Here is a tiny trained network, its code and every weight. The questions are about switching its units off for an input and a class, where a switched-off unit gives its printed mean instead of its output.

import numpy as np


def w(rows, s, z=0):
    codes = np.array(rows[::2]) - 128.0
    scale = np.full(codes.shape[1], s)
    scale[-1] = z or s
    return codes * scale


def f(y):
    return y / 2 * (1 + np.tanh(0.7978845608 * (y + 0.044715 * y**3)))


def log_softmax(a):
    a = a - a.max(-1, keepdims=True)
    return a - np.log(np.exp(a).sum(-1, keepdims=True))


def net(x, mask):
    res = np.array(x, float).reshape(1, 3) / 4 @ E
    y = f(res @ A[0][:, :-1].T + A[0][:, -1])
    res = res + np.where(mask, y, B[0][:, -1]) @ B[0][:, :-1]
    return log_softmax(res[-1] @ U[:, :-1].T + U[:, -1])


A, B = {}, {}
E = w([
[117,132,189,145,168,134,179,159,102,139,181,100],'x0',
[81,93,67,98,165,162,79,175,56,166,194,152],'x1',
[93,253,96,89,135,132,100,90,142,151,157,79],'x2',
],0.018)
A[0] = w([
[96,178,102,100,118,119,95,67,172,112,115,127,138],'n0',
[85,170,78,64,176,143,115,90,137,147,172,98,254],'n1',
[112,117,8,87,159,164,74,219,103,140,145,204,166],'n2',
[112,97,192,158,167,136,130,170,73,119,219,147,136],'n3',
[204,106,186,179,124,64,148,90,180,88,96,162,168],'n4',
[63,125,104,88,126,184,55,111,101,169,158,150,132],'n5',
[193,62,141,195,116,115,171,118,166,96,92,131,183],'n6',
],0.011,0.0048)
B[0] = w([
[194,182,82,128,83,59,141,108,223,100,165,91,196],'n0',
[170,183,130,59,95,62,92,138,149,131,201,95,228],'n1',
[107,39,100,153,178,168,77,139,88,2,176,89,251],'n2',
[83,76,181,160,92,123,144,204,90,157,111,74,216],'n3',
[155,155,133,136,203,132,166,28,120,160,105,192,236],'n4',
[147,80,146,42,181,130,29,160,104,111,213,87,214],'n5',
[125,133,172,168,92,174,82,100,73,158,46,201,224],'n6',
],0.011,0.021)
U = w([
[68,32,236,238,126,152,254,201,121,187,101,127,215],'0',
[104,208,236,92,112,111,133,211,67,247,157,81,77],'1',
[147,173,203,173,157,134,180,10,123,142,37,226,140],'2',
[144,89,136,163,93,215,137,182,66,220,22,167,5],'3',
[134,99,120,236,109,205,50,134,39,72,48,173,54],'4',
[88,86,107,94,199,163,55,194,91,67,191,84,92],'5',
[183,191,84,93,50,55,109,94,226,97,148,87,196],'6',
],0.0082,0.0025)

Each question gives the input, the list of numbers given to net, and the class t.
The units are the neurons (one row each of A and B). Each row of codes is followed by its name. A weight is (code - 128) times the scale printed after its matrix; where a second scale follows, it is the last column's (A, B and U).
mask holds one flag per neuron, in row order. A switched-off neuron (its flag False) gives its mean, the last column of its row in B, instead of its output. The means were averaged over made-up inputs and are rounded, as every weight is.
A unit's drop is (log p(t) with every unit on - log p(t) with that unit switched off) / (log p(t) with every unit on - log p(t) with every unit switched off).
unit that matters most: the unit with the biggest drop
top k neurons: the k neurons with the biggest drops, biggest first
drop of u: that unit's drop, to one decimal
input [-8,-1,0], class 6: unit that matters most	n0
input [-4,0,-3], class 4: top 2 neurons	n0; n1
input [1,0,-6], class 3: top 2 neurons	n2; n6
input [-6,2,6], class 6: top 2 neurons	n0; n1
input [-7,2,5], class 6: top 2 neurons	n0; n1
input [5,4,-3], class 0: top 4 neurons	n3; n1; n5; n0
input [-1,-1,1], class 6: drop of n2	0.2
input [-1,-8,-7], class 2: drop of n4	0.0
input [-8,-1,-7], class 2: drop of n4	0.6
input [4,-8,5], class 2: drop of n4	1.0
